Here is a tiny trained network, its code and every weight. The questions are about switching its units off for an input and a class, where a switched-off unit gives its printed mean instead of its output.

import numpy as np


def w(rows, s, z=0):
    codes = np.array(rows[::2]) - 128.0
    scale = np.full(codes.shape[1], s)
    scale[-1] = z or s
    return codes * scale


def f(y):
    return np.maximum(y, 0)


def log_softmax(a):
    a = a - a.max(-1, keepdims=True)
    return a - np.log(np.exp(a).sum(-1, keepdims=True))


def net(x, mask):
    res = np.array(x, float).reshape(1, 5) / 4 @ E
    y = f(res @ A[0][:, :-1].T + A[0][:, -1])
    res = res + np.where(mask, y, B[0][:, -1]) @ B[0][:, :-1]
    return log_softmax(res[-1] @ U[:, :-1].T + U[:, -1])


A, B = {}, {}
E = w([
[92,211,28,166,44,86,181],'x0',
[186,152,223,166,166,1,134],'x1',
[152,22,118,83,49,50,75],'x2',
[106,93,44,117,210,78,164],'x3',
[191,57,62,228,118,153,186],'x4',
],0.0092)
A[0] = w([
[112,218,90,165,218,189,131,102],'N0',
[81,174,112,237,29,57,165,167],'N1',
[174,64,203,104,174,188,176,82],'N2',
[211,73,103,228,113,151,173,48],'N3',
[95,116,96,137,78,118,141,127],'N4',
[147,226,105,12,128,101,92,41],'N5',
[103,92,89,79,104,230,120,115],'N6',
[183,97,239,187,123,85,98,252],'N7',
[152,178,176,146,107,192,149,221],'N8',
[91,196,97,144,97,89,158,89],'N9',
[149,78,102,114,32,102,38,150],'N10',
[194,139,78,137,123,133,164,87],'N11',
[70,77,54,146,243,69,153,102],'N12',
[192,179,183,182,154,14,167,107],'N13',
],0.011,0.0042)
B[0] = w([
[149,69,147,166,79,48,104,221],'N0',
[164,96,121,138,217,200,155,220],'N1',
[169,60,137,100,154,153,111,203],'N2',
[88,191,212,48,136,45,187,202],'N3',
[129,104,112,99,129,102,86,168],'N4',
[138,156,190,53,174,79,154,191],'N5',
[205,207,69,93,60,147,126,216],'N6',
[140,148,73,122,150,150,133,254],'N7',
[120,129,99,176,187,76,56,197],'N8',
[184,51,145,108,145,158,101,185],'N9',
[128,128,166,222,152,94,77,212],'N10',
[179,113,173,89,122,83,152,163],'N11',
[111,195,86,160,201,150,78,214],'N12',
[176,157,86,121,10,158,116,234],'N13',
],0.011,0.014)
U = w([
[177,204,54,65,20,195,127,110],'0',
[125,185,242,2,147,96,182,164],'1',
[137,187,124,156,172,180,82,253],'2',
[172,46,140,67,183,237,120,89],'3',
[129,126,136,217,114,74,79,89],'4',
[94,153,118,132,141,206,124,140],'5',
[19,118,230,174,84,210,161,75],'6',
],0.0089,0.0063)

Each question gives the input, the list of numbers given to net, and the class t.
The units are the neurons (one row each of A and B). Each row of codes is followed by its name. A weight is (code - 128) times the scale printed after its matrix; where a second scale follows, it is the last column's (A, B and U).
mask holds one flag per neuron, in row order. A switched-off neuron (its flag False) gives its mean, the last column of its row in B, instead of its output. The means were averaged over made-up inputs and are rounded, as every weight is.
A unit's drop is (log p(t) with every unit on - log p(t) with that unit switched off) / (log p(t) with every unit on - log p(t) with every unit switched off).
The circuit of an input: a set's keep is (log p(t) with only the set's units on - log p(t) with every unit switched off) / (log p(t) with every unit on - log p(t) with every unit switched off). Starting from the 12 units with the biggest drops (on a tie, the unit counted first), units are removed one at a time, each time the one whose removal leaves the highest keep (on an exact tie, the one counted first), for as long as the keep stays at least 0.8.
units of the circuit, in order: the units of the circuit, biggest drop first
unit that matters most: the unit with the biggest drop
top k neurons: the k neurons with the biggest drops, biggest first
drop when u is switched off: that unit's drop, to one decimal
input [7,-1,6,-8,-6], class 2: unit that matters most -> N10
input [0,8,-4,-4,-8], class 0: top 2 neurons -> N13; N3
input [6,-2,-6,-7,7], class 1: top 2 neurons -> N3; N11
input [6,-4,2,-1,-5], class 3: units of the circuit, in order -> N9; N13
input [1,-2,4,6,-2], class 2: top 4 neurons -> N0; N12; N13; N3
input [6,-5,-3,-6,2], class 2: top 4 neurons -> N13; N8; N1; N2
input [-3,6,-4,-6,1], class 0: top 2 neurons -> N13; N10
input [6,-2,-4,5,-3], class 3: units of the circuit, in order -> N9; N1
input [-4,7,-1,3,7], class 0: top 3 neurons -> N13; N7; N5
input [7,-4,3,3,-6], class 3: top 2 neurons -> N3; N9
input [-7,-4,-8,1,-2], class 4: top 2 neurons -> N0; N1
input [-7,-6,1,5,-8], class 1: top 3 neurons -> N5; N13; N1
input [7,0,-6,1,0], class 3: top 3 neurons -> N1; N9; N10
input [-5,1,8,-2,4], class 4: units of the circuit, in order -> N10
input [6,6,3,-2,-2], class 0: top 3 neurons -> N13; N2; N8
input [3,7,-8,-1,-4], class 4: top 2 neurons -> N0; N6
input [7,-4,6,0,-4], class 3: units of the circuit, in order -> N1; N9
input [7,3,1,2,-5], class 3: units of the circuit, in order -> N1; N9
input [6,3,-5,4,-3], class 3: units of the circuit, in order -> N9; N1
input [7,2,-7,-1,-8], class 1: unit that matters most -> N5
input [-1,-1,4,6,7], class 1: drop when N3 is switched off -> 0.9
input [3,1,5,-4,5], class 1: drop when N0 is switched off -> 0.2
input [5,1,1,3,7], class 1: drop when N3 is switched off -> 1.1
